Here is a tiny trained network, its code and every weight. The questions are about switching its units off for an input and a class, where a switched-off unit gives its printed mean instead of its output.

import numpy as np


def w(rows, s, z=0):
    codes = np.array(rows[::2]) - 128.0
    scale = np.full(codes.shape[1], s)
    scale[-1] = z or s
    return codes * scale


def f(y):
    return y / 2 * (1 + np.tanh(0.7978845608 * (y + 0.044715 * y**3)))


def log_softmax(a):
    a = a - a.max(-1, keepdims=True)
    return a - np.log(np.exp(a).sum(-1, keepdims=True))


def net(x, mask):
    res = np.array(x, float).reshape(1, 4) / 4 @ E
    y = f(res @ A[0][:, :-1].T + A[0][:, -1])
    res = res + np.where(mask, y, B[0][:, -1]) @ B[0][:, :-1]
    return log_softmax(res[-1] @ U[:, :-1].T + U[:, -1])


A, B = {}, {}
E = w([
[199,112,84,1,242,157,187,101,181,164],'x0',
[200,116,55,166,157,36,39,147,95,162],'x1',
[102,39,147,54,75,122,97,75,116,191],'x2',
[51,212,176,89,182,131,123,117,93,198],'x3',
],0.011)
A[0] = w([
[71,168,159,136,130,124,88,161,72,106,254],'n0',
[161,125,80,73,163,110,88,100,157,218,244],'n1',
[67,110,193,103,52,126,148,51,121,148,215],'n2',
[77,164,138,97,168,152,168,172,155,82,150],'n3',
[173,113,80,147,128,115,132,156,154,83,126],'n4',
[132,196,164,78,180,128,101,98,119,188,173],'n5',
[168,84,97,101,160,117,80,146,136,153,238],'n6',
[131,192,181,178,121,118,107,168,152,49,158],'n7',
[127,133,66,142,93,107,149,138,169,2,229],'n8',
],0.0098,0.004)
B[0] = w([
[132,76,222,133,168,32,117,124,64,154,224],'n0',
[56,39,198,15,93,127,127,104,135,181,252],'n1',
[105,97,141,59,104,174,83,206,142,143,254],'n2',
[101,130,196,155,153,130,183,132,137,164,208],'n3',
[132,220,86,73,68,154,157,64,131,96,192],'n4',
[108,155,178,120,114,73,2,136,148,220,233],'n5',
[94,155,132,43,77,108,52,129,67,149,214],'n6',
[157,82,144,205,224,56,218,80,153,155,215],'n7',
[211,56,119,141,109,179,184,68,91,112,223],'n8',
],0.0074,0.012)
U = w([
[123,119,170,162,175,183,235,94,208,74,135],'0',
[150,63,142,185,80,93,106,128,142,119,6],'1',
[131,248,111,154,209,81,140,146,107,146,121],'2',
[165,127,62,45,19,199,117,109,109,73,150],'3',
[53,203,145,116,89,164,103,249,215,136,32],'4',
[37,102,221,53,98,102,1,169,126,202,211],'5',
],0.0082,0.0022)

Each question gives the input, the list of numbers given to net, and the class t.
The units are the neurons (one row each of A and B). Each row of codes is followed by its name. A weight is (code - 128) times the scale printed after its matrix; where a second scale follows, it is the last column's (A, B and U).
mask holds one flag per neuron, in row order. A switched-off neuron (its flag False) gives its mean, the last column of its row in B, instead of its output. The means were averaged over made-up inputs and are rounded, as every weight is.
A unit's drop is (log p(t) with every unit on - log p(t) with that unit switched off) / (log p(t) with every unit on - log p(t) with every unit switched off).
The circuit of an input: a set's keep is (log p(t) with only the set's units on - log p(t) with every unit switched off) / (log p(t) with every unit on - log p(t) with every unit switched off). Starting from all 9 units, units are removed one at a time, each time the one whose removal leaves the highest keep (on an exact tie, the one counted first), for as long as the keep stays at least 0.8.
circuit, biggest first: the units of the circuit, biggest drop first
top k neurons: the k neurons with the biggest drops, biggest first
drop of u: that unit's drop, to one decimal
input [-8,7,-7,0], class 1: circuit, biggest first -> (n8)
input [-7,-3,-3,-7], class 0: circuit, biggest first -> (n7, n5)
input [0,-5,2,-3], class 3: circuit, biggest first -> (n5, n0)
input [-2,7,-8,-6], class 0: top 2 neurons -> (n7, n8)
input [0,-3,1,-2], class 3: top 3 neurons -> (n7, n5, n0)
input [-4,8,0,-1], class 1: circuit, biggest first -> (n5, n2)
input [0,0,1,-2], class 3: circuit, biggest first -> (n5, n0)
input [-6,1,-4,-6], class 0: circuit, biggest first -> (n7, n5, n6)
input [0,-2,-4,-8], class 0: circuit, biggest first -> (n7, n5)
input [-4,-1,-8,8], class 2: top 2 neurons -> (n7, n1)
input [-3,-8,1,-8], class 0: top 2 neurons -> (n6, n7)
input [6,-4,0,-4], class 3: top 2 neurons -> (n7, n0)
input [-1,-7,0,-2], class 0: drop of n5 -> 0.2
input [2,0,-6,3], class 2: circuit, biggest first -> (n1)
input [0,1,-3,-4], class 3: drop of n3 -> 0.2
input [-7,-8,-8,7], class 0: drop of n7 -> 0.9
